Small tables with named rows and columns. After each table, cells are looked up by row and column.

Table Fonedo
|  | Fol | Zavevu | Geg | Demuf | Gudo | Beded | Fute | Fetaf | Lunodo | Bunugu |
|---|---|---|---|---|---|---|---|---|---|---|
| Kiraku | 60 | 20 | 47 | 23 | 59 | 55 | 79 | 60 | 38 | 9 |
| Ran | 61 | 20 | 52 | 24 | 61 | 53 | 81 | 62 | 36 | 7 |
| Zisiki | 52 | 32 | 50 | 24 | 50 | 51 | 70 | 59 | 45 | 15 |
| Bovalo | 57 | 23 | 43 | 23 | 55 | 57 | 72 | 58 | 42 | 13 |
| Dozuz | 25 | 58 | 41 | 44 | 34 | 24 | 14 | 29 | 49 | 70 |
| Duzila | 62 | 17 | 46 | 25 | 63 | 54 | 79 | 58 | 34 | 10 |
| Tise | 54 | 38 | 51 | 37 | 55 | 37 | 67 | 43 | 33 | 28 |
| Tomoz | 44 | 37 | 59 | 39 | 56 | 27 | 53 | 46 | 34 | 38 |
| Paz | 59 | 25 | 53 | 25 | 58 | 53 | 76 | 63 | 42 | 10 |
| Toz | 24 | 58 | 38 | 38 | 29 | 33 | 15 | 36 | 58 | 65 |
| Rikab | 54 | 24 | 47 | 35 | 63 | 40 | 61 | 46 | 31 | 31 |
| Pefam | 55 | 24 | 43 | 22 | 53 | 57 | 69 | 59 | 44 | 15 |

Kiraku, Fetaf: 60
Ran, Demuf: 24
Kiraku, Zavevu: 20
Toz, Fetaf: 36
Pefam, Geg: 43
Tise, Fute: 67
Duzila, Gudo: 63
Tise, Fetaf: 43
Duzila, Lunodo: 34
Pefam, Gudo: 53
Dozuz, Zavevu: 58
Rikab, Lunodo: 31
Duzila, Demuf: 25
Zisiki, Bunugu: 15
Ran, Zavevu: 20
Pefam, Demuf: 22
Zisiki, Gudo: 50
Pefam, Beded: 57

Table Pufabuk
columns: Pinimu, Nopami, Nus, Sodu
Nik: [-0.5, 0.8, -0.7, 0.5]
Rofomo: [0.5, -0.6, 0.5, -0.4]
Fazuga: [0.4, -0.7, 0.6, -0.5]
Subofim: [0.5, -0.7, 0.5, -0.5]

Nopami of Rofomo: -0.6
Sodu of Fazuga: -0.5
Nus of Subofim: 0.5
Pinimu of Rofomo: 0.5
Pinimu of Fazuga: 0.4
Nus of Fazuga: 0.6
Nopami of Subofim: -0.7
Nopami of Nik: 0.8
Nopami of Fazuga: -0.7
Nus of Nik: -0.7
Sodu of Subofim: -0.5
Pinimu of Subofim: 0.5
Sodu of Nik: 0.5
Pinimu of Nik: -0.5
Nus of Rofomo: 0.5
Sodu of Rofomo: -0.4

Table Seva
	Metebif	Ker	Nefa	Dul	Givema
Gar	0.71	0.84	0.43	0.50	0.20
Risisa	0.58	0.33	0.03	0.71	0.18
Mog	0.53	0.32	0.47	0.62	0.62
Sakugas	0.58	0.58	0.23	0.47	0.31
Bune	0.11	0.42	0.72	0.22	0.55

Gar, Nefa => 0.43
Gar, Ker => 0.84
Bune, Metebif => 0.11
Bune, Dul => 0.22
Gar, Metebif => 0.71
Risisa, Metebif => 0.58
Gar, Dul => 0.50
Risisa, Givema => 0.18
Sakugas, Metebif => 0.58
Bune, Ker => 0.42
Bune, Nefa => 0.72
Mog, Ker => 0.32
Mog, Nefa => 0.47
Bune, Givema => 0.55
Which row has the largest Metebif? Gar

Didelof =
|  | Losep | Zovol | Vib | Pezani |
|---|---|---|---|---|
| Gud | 437 | 452 | 425 | 454 |
| Fabu | 458 | 424 | 481 | 427 |
| Garo | 461 | 421 | 487 | 425 |
| Garafa | 431 | 464 | 396 | 467 |
| Vak | 461 | 422 | 484 | 425 |
| Gegiz | 474 | 408 | 519 | 418 |
| Pas | 453 | 482 | 219 | 472 |
| Nokitor | 489 | 391 | 572 | 425 |
| Rafilaz | 503 | 467 | 85 | 417 |
| Bur | 440 | 483 | 273 | 484 |
| Pasogaf | 481 | 475 | 143 | 445 |
| Kef | 508 | 374 | 760 | 537 |

Vib of Garo is 487
Losep of Nokitor is 489
Pezani of Fabu is 427
Losep of Vak is 461
Zovol of Gud is 452
Losep of Garo is 461
Vib of Pasogaf is 143
Zovol of Pas is 482
Vib of Garafa is 396
Zovol of Pasogaf is 475
Losep of Garafa is 431
Vib of Gud is 425
Losep of Kef is 508
Pezani of Rafilaz is 417
Zovol of Nokitor is 391
Losep of Gegiz is 474
Zovol of Bur is 483
Losep of Gud is 437
Losep of Pasogaf is 481
Which row has the largest Losep? Kef

Rus.csv
,Figuk,Saroro,Rab,Rivudon,Nusote,Fineban,Mov
Duk,5.8,7.2,4.3,1.7,7.6,9.4,6.2
Sibize,5.4,-3.3,-4.9,4.4,7.2,0.8,6.2
Kib,3.3,-5.0,-5.0,4.3,3.9,-2.5,3.8
Famub,6.5,5.4,2.3,2.4,8.7,8.7,7.1
Nipovib,-2.5,1.2,4.4,1.4,-5.0,-3.0,-3.3

Saroro of Nipovib = 1.2
Figuk of Kib = 3.3
Rab of Sibize = -4.9
Mov of Famub = 7.1
Rab of Duk = 4.3
Nusote of Duk = 7.6
Nusote of Kib = 3.9
Rivudon of Nipovib = 1.4
Fineban of Sibize = 0.8
Rab of Famub = 2.3
Nusote of Sibize = 7.2
Fineban of Famub = 8.7
Rivudon of Sibize = 4.4
Rab of Kib = -5.0
Saroro of Kib = -5.0
Rab of Nipovib = 4.4
Mov of Duk = 6.2

Table Ruk
	Taf	Vuril	Moneve	Nub	Pekom	Lubar	Kitoza	Tuter	Mebop
Saroket	56	126	50	95	154	120	208	93	155
Fikal	90	114	150	144	10	160	108	194	105
Ruz	52	123	55	91	151	116	209	94	151
Vir	167	143	178	17	145	19	128	112	101
Rako	84	102	160	135	4	159	113	210	118
Vodan	46	86	106	85	98	122	197	142	142
Bakud	197	177	144	97	150	162	65	106	177
Sotober	165	45	139	117	151	110	64	86	146
Vizik	72	184	41	148	112	113	92	65	8
Musekub	83	100	162	130	18	153	118	214	123
Todag	182	63	151	86	153	93	67	90	145

What is the Mebop of Todag in Ruk? 145
What is the Moneve of Saroket in Ruk? 50
What is the Taf of Vir in Ruk? 167
What is the Lubar of Rako in Ruk? 159
What is the Pekom of Ruz in Ruk? 151
What is the Lubar of Sotober in Ruk? 110
What is the Kitoza of Todag in Ruk? 67
What is the Kitoza of Sotober in Ruk? 64
What is the Pekom of Todag in Ruk? 153
What is the Kitoza of Vir in Ruk? 128
What is the Nub of Todag in Ruk? 86
What is the Lubar of Todag in Ruk? 93
What is the Pekom of Vizik in Ruk? 112
What is the Pekom of Musekub in Ruk? 18
What is the Taf of Fikal in Ruk? 90

